Moves between states:
Z836: %>Z400, ~>Z23, ^>Z341, @>Z272, +>Z946, &>Z498
Z940: %>Z657, ~>Z423, ^>Z915, @>Z122, +>Z23, &>Z708
Z12: %>Z946, ~>Z200, ^>Z423, @>Z400, +>Z249, &>Z950
Z249: %>Z243, ~>Z515, ^>Z12, @>Z60, +>Z543, &>Z123
Z447: %>Z477, ~>Z60, ^>Z498, @>Z512, +>Z570, &>Z543
Z122: %>Z200, ~>Z708, ^>Z839, @>Z23, +>Z498, &>Z12
Z378: %>Z402, ~>Z13, ^>Z570, @>Z462, +>Z936, &>Z981
Z968: %>Z840, ~>Z600, ^>Z526, @>Z962, +>Z763, &>Z39
Z402: %>Z593, ~>Z611, ^>Z445, @>Z968, +>Z962, &>Z600
Z600: %>Z871, ~>Z593, ^>Z564, @>Z39, +>Z464, &>Z840
Z570: %>Z445, ~>Z246, ^>Z447, @>Z695, +>Z378, &>Z902
Z83: %>Z51, ~>Z735, ^>Z89, @>Z204, +>Z265, &>Z942
Z477: %>Z695, ~>Z403, ^>Z515, @>Z709, +>Z445, &>Z442
Z902: %>Z564, ~>Z445, ^>Z543, @>Z13, +>Z981, &>Z526
Z593: %>Z763, ~>Z556, ^>Z462, @>Z840, +>Z162, &>Z871
Z942: %>Z591, ~>Z51, ^>Z625, @>Z915, +>Z839, &>Z337
Z625: %>Z344, ~>Z279, ^>Z464, @>Z735, +>Z942, &>Z424
Z263: %>Z839, ~>Z265, ^>Z73, @>Z591, +>Z119, &>Z826
Z826: %>Z423, ~>Z839, ^>Z204, @>Z341, +>Z334, &>Z940
Z709: %>Z378, ~>Z442, ^>Z123, @>Z445, +>Z526, &>Z270
Z915: %>Z119, ~>Z337, ^>Z735, @>Z839, +>Z940, &>Z661
Z329: %>Z73, ~>Z658, ^>Z39, @>Z625, +>Z735, &>Z279
Z526: %>Z936, ~>Z564, ^>Z709, @>Z402, +>Z968, &>Z611
Z658: %>Z83, ~>Z541, ^>Z840, @>Z279, +>Z424, &>Z73
Z515: %>Z512, ~>Z956, ^>Z200, @>Z123, +>Z477, &>Z243
Z265: %>Z661, ~>Z915, ^>Z83, @>Z826, +>Z341, &>Z839
Z752: %>Z123, ~>Z249, ^>Z23, @>Z447, +>Z512, &>Z60
Z270: %>Z981, ~>Z378, ^>Z403, @>Z564, +>Z611, &>Z462
Z695: %>Z526, ~>Z902, ^>Z512, @>Z378, +>Z462, &>Z13
Z840: %>Z89, ~>Z871, ^>Z936, @>Z162, +>Z658, &>Z289
Z13: %>Z611, ~>Z526, ^>Z246, @>Z981, +>Z195, &>Z402
Z956: %>Z543, ~>Z447, ^>Z272, @>Z243, +>Z403, &>Z512
Z289: %>Z625, ~>Z89, ^>Z556, @>Z541, +>Z73, &>Z921
Z337: %>Z341, ~>Z591, ^>Z424, @>Z661, +>Z423, &>Z119
Z445: %>Z462, ~>Z270, ^>Z477, @>Z526, +>Z402, &>Z564
Z341: %>Z708, ~>Z940, ^>Z265, @>Z334, +>Z836, &>Z122
Z498: %>Z515, ~>Z400, ^>Z122, @>Z752, +>Z447, &>Z249
Z272: %>Z249, ~>Z498, ^>Z334, @>Z946, +>Z956, &>Z752
Z403: %>Z902, ~>Z570, ^>Z956, @>Z442, +>Z270, &>Z695
Z921: %>Z424, ~>Z625, ^>Z763, @>Z83, +>Z204, &>Z735
Z871: %>Z329, ~>Z763, ^>Z195, @>Z289, +>Z541, &>Z89
Z51: %>Z826, ~>Z263, ^>Z279, @>Z337, +>Z661, &>Z591
Z661: %>Z334, ~>Z119, ^>Z51, @>Z423, +>Z708, &>Z997
Z119: %>Z122, ~>Z341, ^>Z263, @>Z997, +>Z657, &>Z334
Z344: %>Z915, ~>Z204, ^>Z541, @>Z263, +>Z591, &>Z265
Z442: %>Z13, ~>Z695, ^>Z243, @>Z270, +>Z564, &>Z378
Z279: %>Z204, ~>Z73, ^>Z162, @>Z424, +>Z51, &>Z344
Z123: %>Z570, ~>Z243, ^>Z950, @>Z477, +>Z709, &>Z403
Z591: %>Z940, ~>Z826, ^>Z344, @>Z119, +>Z997, &>Z341
Z997: %>Z23, ~>Z334, ^>Z591, @>Z657, +>Z200, &>Z836
Z424: %>Z265, ~>Z344, ^>Z658, @>Z51, +>Z337, &>Z263
Z73: %>Z942, ~>Z83, ^>Z289, @>Z344, +>Z263, &>Z204
Z39: %>Z289, ~>Z840, ^>Z611, @>Z464, +>Z329, &>Z162
Z936: %>Z962, ~>Z195, ^>Z378, @>Z593, +>Z840, &>Z556
Z464: %>Z541, ~>Z162, ^>Z600, @>Z329, +>Z625, &>Z658
Z611: %>Z556, ~>Z936, ^>Z270, @>Z600, +>Z39, &>Z593
Z564: %>Z195, ~>Z462, ^>Z442, @>Z611, +>Z600, &>Z936
Z946: %>Z60, ~>Z752, ^>Z836, @>Z956, +>Z243, &>Z447
Z204: %>Z337, ~>Z942, ^>Z921, @>Z265, +>Z826, &>Z915
Z556: %>Z464, ~>Z962, ^>Z981, @>Z871, +>Z289, &>Z763
Z981: %>Z600, ~>Z402, ^>Z902, @>Z195, +>Z556, &>Z968
Z950: %>Z447, ~>Z946, ^>Z657, @>Z515, +>Z123, &>Z956
Z423: %>Z836, ~>Z997, ^>Z337, @>Z708, +>Z12, &>Z657
Z657: %>Z498, ~>Z836, ^>Z119, @>Z200, +>Z950, &>Z272
Z462: %>Z968, ~>Z981, ^>Z695, @>Z936, +>Z593, &>Z195
Z512: %>Z709, ~>Z543, ^>Z752, @>Z570, +>Z695, &>Z246
Z243: %>Z246, ~>Z512, ^>Z946, @>Z403, +>Z442, &>Z570
Z195: %>Z39, ~>Z968, ^>Z13, @>Z556, +>Z871, &>Z962
Z334: %>Z12, ~>Z122, ^>Z826, @>Z836, +>Z272, &>Z23
Z60: %>Z403, ~>Z123, ^>Z400, @>Z543, +>Z246, &>Z477
Z543: %>Z442, ~>Z477, ^>Z249, @>Z246, +>Z902, &>Z709
Z708: %>Z272, ~>Z657, ^>Z661, @>Z12, +>Z400, &>Z200
Z763: %>Z658, ~>Z464, ^>Z968, @>Z89, +>Z921, &>Z329
Z162: %>Z921, ~>Z289, ^>Z593, @>Z658, +>Z279, &>Z541
Z839: %>Z997, ~>Z661, ^>Z942, @>Z940, +>Z122, &>Z423
Z246: %>Z270, ~>Z709, ^>Z60, @>Z902, +>Z13, &>Z445
Z200: %>Z752, ~>Z272, ^>Z997, @>Z950, +>Z515, &>Z946
Z541: %>Z735, ~>Z921, ^>Z871, @>Z73, +>Z344, &>Z83
Z400: %>Z956, ~>Z950, ^>Z708, @>Z249, +>Z60, &>Z515
Z962: %>Z162, ~>Z39, ^>Z402, @>Z763, +>Z89, &>Z464
Z23: %>Z950, ~>Z12, ^>Z940, @>Z498, +>Z752, &>Z400
Z735: %>Z263, ~>Z424, ^>Z329, @>Z942, +>Z915, &>Z51
Z89: %>Z279, ~>Z329, ^>Z962, @>Z921, +>Z83, &>Z625

The rows follow the links: the fewer symbols apart two states are, the more alike their rows tend to be.

Rows with their states:
[ -7  -9  -2 -11 -19  30  -3  15 -38  14   8 -34  20 -16 -16  26 -10 -21  10  -2  14 -39  16  21  36 -10  39  24  14 -14  32  26  -5   3 -20 -24   3 -13  -4  -7  15  -4 -23   1 -11  25  11 -42 -24  33  -8]: Z462
[ -6  -8  -1 -10 -21  30   0  11 -34  13   6 -37  18 -17 -18  26  -9 -18  12  -2  15 -42  17  18  38 -12  38  23  16 -15  32  24  -6   1 -17 -26   4 -15  -1  -6  14  -2 -24   0  -9  25  10 -40 -20  32  -6]: Z564
[  7   7  12 -13 -26  27  10 -43  21  14 -21 -13  -5  -6 -28 -12  15  32  35  -1  31 -25  13 -41  23 -30 -11  -6  24   6  -3 -27  -5   5  37 -11 -19  -7  11  29  -9  30 -22 -13  19  -5   1 -18  22   2  23]: Z60
[  7   6  15 -12 -26  30  12 -43  18  11 -20 -18  -5  -8 -26  -9  11  31  37   0  32 -28  15 -39  25 -30  -7  -2  27   3   1 -25  -5   3  37 -15 -17  -6  10  29  -8  27 -24 -12  16  -4   0 -21  21   7  25]: Z123
[ -4  -6   4  -7 -21  33   3   0 -31  11   4 -41  14 -16 -20  28  -8 -13  19  -2  21 -47  17  10  41 -14  34  22  21 -17  32  19  -8  -3 -10 -29   7 -15  -1   0  12  -2 -25  -3  -5  24   9 -41 -16  33   0]: Z13
[-12 -17 -10  -9 -15  20 -12  43 -40  21   9  -9  30 -14   4  13 -16 -30 -18   2  -5  -6  20  36  10  -2  41  24 -10  -3  17  33  10  18 -36 -15  -5  -7 -11 -17  19  -1 -12   3 -25  16   9 -37 -30  26 -20]: Z600
[  6  11  10 -15 -27  25   9 -44  22  11 -23  -9  -6  -7 -26 -15  16  34  33  -4  28 -22  10 -40  24 -31 -15  -9  24   9  -6 -28  -6   5  40  -7 -23  -6  12  27 -11  32 -22 -12  19  -7  -1 -16  21  -1  23]: Z447
[ -9 -12  -5 -11 -19  28  -7  25 -40  15   8 -26  23 -16 -11  24 -12 -25   3  -1   8 -32  18  28  31  -8  40  22   7 -11  29  30  -2   8 -26 -21   2 -13  -5 -11  16  -3 -20   0 -15  24  11 -42 -27  32 -15]: Z402
[  0  16  -3 -25 -16  -2  -4 -42  27   5 -19  17 -14   2 -27 -28  30  28  20  -9   3  -5 -15 -30  15 -20 -35 -31  14  17 -23 -23 -16  12  40  19 -32  -9  12  11 -15  36  -8 -10  28 -14   0   3  18 -29   4]: Z400
[-11 -20 -10  -7 -13  17 -13  47 -39  21   9  -2  32 -12  11   8 -17 -29 -24   4  -9   7  23  36   0   1  40  26 -17   1  10  31  14  20 -40 -12  -5  -4 -12 -16  19  -2 -10   2 -28  11   9 -33 -29  25 -17]: Z556
[ -4 -24  -6   8  -1   6  -9  54 -23  16   8  14  26  -8  31  -3 -22 -22 -39  11 -13  34  28  28 -32   9  30  25 -30   8  -2  18  28  17 -37  -7  -1   9 -15  -9  15  -6   4   4 -35  -2   3 -12 -17  17 -10]: Z464
[  8   2   3  33  41 -38   7  10  17 -30  13  15 -19  19  32   5 -10  -5 -20   6 -17  32 -18   3 -40  32 -18  -4 -18  -7  -7  -7   8 -24  -8  14  32  18  -4  -5  -4 -33  33   8  -6 -10 -12  48   9 -13   3]: Z51

Each walk starts at a row. The symbols on each line, taken left to right, move it on to the next state.
Answer with the state's row; about right is enough.
[  8   5  17  -7 -26  33  14 -40  14  13 -18 -26  -4  -9 -24  -1   7  28  36  -2  36 -34  18 -36  28 -30   0   3  27   1   6 -21  -4  -2  33 -19 -12  -7  10  29  -4  22 -25 -12  13   0   1 -24  17  15  24]
% % ~ + & % +: [  7 -16   3  32  26 -17   6  36   4  -6   8  18   5   7  44  -2 -22  -8 -37  14 -14  48  15  11 -52  22   6  18 -34   3  -8  -2  30  -4 -25   1  20  21 -12   1   4 -23  22   7 -28 -12  -9  24   3   7   5]
~ @ ~ ^ % ^ ^ + @ &: [  7  -6   6  37  37 -31   7  21  13 -21  11  14 -11  15  39   2 -16  -4 -28  10 -16  41  -5   6 -50  29  -9   5 -25  -4  -7  -6  19 -18 -14   8  31  21  -7  -1  -2 -32  31   9 -16 -12 -11  42   9  -5   6]
[  2 -23   0  23  13  -7  -1  46  -6   6   8  18  16  -2  42  -5 -25 -13 -40  14 -14  46  25  18 -48  17  17  23 -35   6  -8   7  33   8 -31  -3  11  16 -14  -2  11 -14  15   5 -34  -9  -4   7  -5  11   0]
% & ^ + ~ ~ & ^ & ^: [  8 -12   4  36  32 -25   8  28  10 -16   9  17  -4  12  43   2 -20  -6 -32  12 -16  44   5   7 -51  27  -4  12 -29   0  -9  -5  25 -13 -18   3  28  23 -11   0   1 -30  29   8 -21 -12 -11  35   7  -2   7]
@ & % @ @ + ~ & % &: [  2  -2  13  -3 -23  36  13 -19 -12  10  -4 -43   5 -15 -23  22  -4   3  33  -2  33 -49  19 -11  40 -21  23  18  28 -15  30   1  -8  -7   7 -32   4 -11   5  13   6   4 -27  -5   3  18   5 -36  -3  30  13]
[ -9 -23 -11   0  -8  11 -13  53 -30  19  10   9  31 -11  21   1 -20 -26 -33   7 -13  20  27  35 -16   4  34  25 -27   7   4  26  23  21 -39  -8  -6   2 -15 -12  17  -2  -2   3 -32   5   6 -23 -24  22 -15]
^ ^ @ + % ^ + & ~ ~: [  3 -20   0  26  15 -10   0  45  -4   3   8  18  14   2  42  -4 -24 -12 -40  14 -14  47  22  15 -48  17  14  21 -36   6  -8   3  33   5 -29  -3  12  18 -15   0   9 -18  17   5 -32 -10  -5  12  -3  10   3]
~ + ^ ~ & ~ @ ^: [  6 -16   4  34  27 -20   4  33   6 -10  10  16   2   9  45  -1 -22  -9 -35  13 -14  47  11  10 -53  24   3  16 -32   1  -9  -2  29  -7 -22   2  23  22 -10   1   3 -26  24   7 -25 -12  -9  28   4   3   7]
[  3  -2  12  -4 -22  36  11 -14 -17  11  -2 -45   7 -17 -22  24  -5   0  31  -2  31 -50  18  -6  40 -19  26  18  26 -16  31   7  -7  -9   5 -31   6 -12   4  12   8   2 -27  -4   2  20   8 -37  -4  31  11]
@ ^ + @ & % % ^: [-10 -21 -12  -5 -12  14 -15  50 -35  21   8   1  32 -13  15   5 -19 -27 -29   4 -10  11  26  35  -5   2  38  25 -20   4   9  30  17  21 -39 -11  -5  -3 -13 -16  18  -1  -8   2 -31  10   8 -30 -27  23 -17]
^ @ @ @ ^ +: [ -6 -24  -7   6  -3   7 -12  53 -25  17   8  12  30  -8  28  -2 -21 -24 -37  10 -14  30  28  30 -24   6  30  25 -31   7  -1  21  27  19 -38  -6  -2   7 -14  -9  16  -6   2   4 -35   1   3 -15 -20  18 -12]
[ -9  -9  -3 -10 -19  29  -4  19 -39  15  10 -30  22 -16 -13  25 -11 -23   7  -2  10 -36  18  25  33 -10  40  24  11 -13  30  30  -4   6 -23 -23   1 -13  -5 -10  16  -3 -22   0 -12  23  11 -42 -26  31 -10]
+ @ @ @ ~ % ~ ~: [  9  -4   4  36  37 -34   8  17  15 -24  12  14 -13  16  37   3 -16  -5 -23  10 -16  38  -9   6 -45  31 -12   3 -24  -4  -7  -6  16 -22 -12   9  32  20  -6  -2  -3 -33  33  10 -11 -10 -12  45   8 -10   6]
+ ~ ~ & + + ~ ~ @ ~: [  8   5  17  -6 -27  35  14 -38  10  12 -17 -30  -3 -11 -24   1   5  25  37   0  36 -36  19 -35  30 -30   3   5  28  -5  11 -20  -4  -3  29 -23 -10  -7  10  28  -4  20 -28 -12  12   3   1 -25  16  17  24]
[  5 -19   2  30  21 -14   2  40   1  -3   8  18   9   5  44  -4 -23 -11 -38  14 -14  47  19  12 -51  21   9  18 -34   4  -8   1  32  -1 -25   1  18  20 -14   1   7 -22  22   7 -30 -11  -9  22   2   6   5]
@ & + + & + +: [  8   2  16  -7 -26  36  16 -35   6  12 -16 -33  -2 -11 -24   6   4  22  36   0  38 -40  21 -32  32 -28   6   9  28  -7  14 -17  -4  -5  27 -25  -7  -8   8  26  -2  17 -27 -10  10   5   2 -29  13  20  23]
^ ~ @ + @ ~ + & ~ %: [ -3 -24  -6  11   0   3  -7  52 -18  15   8  16  27  -5  33  -4 -22 -20 -40  12 -14  37  29  26 -34   8  28  25 -34   8  -3  15  30  17 -37  -6   0  11 -14  -7  15  -8   6   3 -37  -4   0  -8 -14  17  -7]
[  6   2  17  -3 -25  36  15 -32   1  11 -12 -38   1 -12 -24  12   1  16  37   0  37 -43  19 -25  34 -26  13  13  29  -9  20 -11  -5  -7  21 -29  -2 -10   7  24   2  11 -28  -9   8  11   3 -32  10  25  22]
% % & ^ ^ ~: [  5   1  14  -4 -24  38  14 -24  -7   9  -8 -43   2 -15 -24  18  -2  10  35  -2  35 -48  20 -18  38 -24  18  16  30 -13  25  -4  -6  -9  13 -29   3  -9   7  20   4   7 -28  -8   6  14   6 -34   3  28  18]
& % % & ^ ^ + + ~ %: [  2 -23  -1  20   9  -6  -3  49  -9   8   9  18  20  -1  40  -4 -24 -14 -42  13 -14  44  26  20 -44  15  20  24 -34   7  -8   9  32  10 -32  -3   8  16 -15  -3  12 -14  12   4 -35  -7  -3   4  -8  12  -3]
[ -1 -23  -4  17   7  -2  -5  49 -14  10   8  18  21  -4  38  -3 -24 -17 -41  13 -14  43  27  22 -43  12  22  24 -35   8  -7  12  33  14 -34  -4   5  14 -16  -5  11 -11  11   5 -35  -7  -3   0 -11  14  -4]
@ & % @ @ + ~ & % &: [  8   6  15 -10 -26  32  14 -41  15  13 -20 -22  -5  -9 -25  -6  10  30  36  -2  33 -32  17 -37  27 -29  -4   1  27   2   3 -22  -4   0  35 -18 -14  -7  10  30  -6  25 -25 -13  17  -1   1 -23  19  10  25]
~ ~ @ + ^ ~ &: [ -1  -3   8  -5 -22  34   6  -7 -24  11   2 -43  11 -15 -22  27  -7  -7  24   0  26 -49  19   2  42 -17  32  22  24 -17  32  13  -7  -6  -4 -30   6 -14   2   5  11   0 -26  -5  -2  23   8 -39 -11  33   3]
